Below is a small trained network, with its code and all its weights. Each question gives an input and a class and asks what happens when units are switched off, that is, made to give their printed mean instead of their output.

import numpy as np


def w(rows, s, z=0):
    codes = np.array(rows[::2]) - 128.0
    scale = np.full(codes.shape[1], s)
    scale[-1] = z or s
    return codes * scale


def norm(h):
    return h / np.sqrt((h * h).mean(-1, keepdims=True) + 1e-5)


def f(y):
    return y / 2 * (1 + np.tanh(0.7978845608 * (y + 0.044715 * y**3)))


def log_softmax(a):
    a = a - a.max(-1, keepdims=True)
    return a - np.log(np.exp(a).sum(-1, keepdims=True))


def net(x, mask):
    res = np.array(x, float).reshape(1, 4) / 4 @ E
    u = 0
    for l in range(3):
        y = f(norm(res) @ A[l][:, :-1].T + A[l][:, -1])
        res = res + np.where(mask[u : u + 12], y, B[l][:, -1]) @ B[l][:, :-1]
        u += 12
    return log_softmax(norm(res)[-1] @ U[:, :-1].T + U[:, -1])


A, B = {}, {}
E = w([
[229,67,211],'x0',
[140,154,184],'x1',
[129,172,145],'x2',
[254,226,150],'x3',
],0.0033)
A[0] = w([
[127,98,171,98],'0.n0',
[134,99,154,168],'0.n1',
[99,157,190,102],'0.n2',
[103,128,148,90],'0.n3',
[123,173,133,120],'0.n4',
[148,154,160,163],'0.n5',
[55,134,146,97],'0.n6',
[147,127,137,9],'0.n7',
[105,74,72,147],'0.n8',
[161,69,77,120],'0.n9',
[114,165,101,233],'0.n10',
[139,72,10,188],'0.n11',
],0.013,0.0014)
B[0] = w([
[178,79,142,161],'0.n0',
[126,78,142,160],'0.n1',
[91,132,151,155],'0.n2',
[231,99,63,134],'0.n3',
[118,151,100,157],'0.n4',
[83,112,143,169],'0.n5',
[150,142,152,210],'0.n6',
[142,119,131,118],'0.n7',
[139,206,151,226],'0.n8',
[82,189,217,170],'0.n9',
[88,253,111,192],'0.n10',
[58,191,185,255],'0.n11',
],0.005,0.0039)
A[1] = w([
[163,132,146,171],'1.n0',
[71,170,133,212],'1.n1',
[177,145,120,124],'1.n2',
[96,131,71,80],'1.n3',
[95,169,72,253],'1.n4',
[162,96,171,189],'1.n5',
[165,143,98,205],'1.n6',
[112,80,110,132],'1.n7',
[108,52,1,7],'1.n8',
[135,156,146,114],'1.n9',
[104,171,90,158],'1.n10',
[108,66,106,174],'1.n11',
],0.0095,0.002)
B[1] = w([
[59,146,71,154],'1.n0',
[98,184,185,254],'1.n1',
[144,138,48,136],'1.n2',
[127,103,121,127],'1.n3',
[90,119,204,223],'1.n4',
[75,113,86,185],'1.n5',
[3,167,54,141],'1.n6',
[170,184,134,114],'1.n7',
[117,108,88,100],'1.n8',
[115,166,159,155],'1.n9',
[130,158,207,192],'1.n10',
[206,145,178,121],'1.n11',
],0.0049,0.0043)
A[2] = w([
[97,255,54,92],'2.n0',
[29,113,231,111],'2.n1',
[125,88,207,125],'2.n2',
[130,214,153,250],'2.n3',
[143,120,165,129],'2.n4',
[144,111,150,134],'2.n5',
[130,73,182,103],'2.n6',
[141,64,117,102],'2.n7',
[218,203,151,214],'2.n8',
[204,194,17,192],'2.n9',
[52,204,172,73],'2.n10',
[212,190,165,209],'2.n11',
],0.006,0.0017)
B[2] = w([
[202,80,156,211],'2.n0',
[129,191,63,253],'2.n1',
[189,84,170,169],'2.n2',
[67,81,114,240],'2.n3',
[109,180,131,141],'2.n4',
[100,142,137,132],'2.n5',
[238,128,91,146],'2.n6',
[176,198,191,122],'2.n7',
[53,112,97,171],'2.n8',
[119,100,3,140],'2.n9',
[101,187,195,251],'2.n10',
[101,81,59,170],'2.n11',
],0.0039,0.0041)
U = w([
[113,76,2,18],'0',
[29,213,169,250],'1',
[254,9,241,112],'2',
[85,143,184,55],'3',
],0.0082,0.0022)

Each question gives the input, the list of numbers given to net, and the class t.
The units are the neurons (one row each of A and B). Each row of codes is followed by its name. A weight is (code - 128) times the scale printed after its matrix; where a second scale follows, it is the last column's (A, B and U).
mask holds one flag per neuron, layer by layer. A switched-off neuron (its flag False) gives its mean, the last column of its row in B, instead of its output. The means were averaged over made-up inputs and are rounded, as every weight is.
A unit's drop is (log p(t) with every unit on - log p(t) with that unit switched off) / (log p(t) with every unit on - log p(t) with every unit switched off).
unit that matters most: the unit with the biggest drop
k most important neurons: the k neurons with the biggest drops, biggest first
k most important neurons of layer l: the k neurons of layer l with the biggest drops, biggest first
drop when u is switched off: that unit's drop, to one decimal
input [3,8,-7,4], class 2: 3 most important neurons of layer 0 : 0.n10; 0.n5; 0.n8
input [3,2,-1,4], class 0: unit that matters most : 0.n11
input [6,-2,-7,-4], class 2: 2 most important neurons : 0.n10; 0.n0
input [3,0,-8,4], class 2: 4 most important neurons : 0.n10; 0.n8; 0.n9; 0.n3
input [5,-2,-3,-5], class 2: 3 most important neurons : 0.n10; 0.n0; 1.n6
input [3,-4,1,3], class 0: 2 most important neurons : 0.n11; 1.n4
input [7,1,-5,7], class 0: 2 most important neurons of layer 1 : 1.n4; 1.n2
input [0,2,-1,6], class 0: 2 most important neurons of layer 2 : 2.n9; 2.n0
input [3,6,1,4], class 0: 4 most important neurons of layer 1 : 1.n4; 1.n1; 1.n10; 1.n2
input [3,7,6,0], class 2: 4 most important neurons : 0.n10; 0.n8; 0.n11; 1.n1
input [7,1,5,-4], class 2: drop when 1.n1 is switched off : 0.0
input [7,1,5,5], class 0: drop when 1.n2 is switched off : 0.1
input [6,0,0,6], class 0: drop when 1.n4 is switched off : 0.1
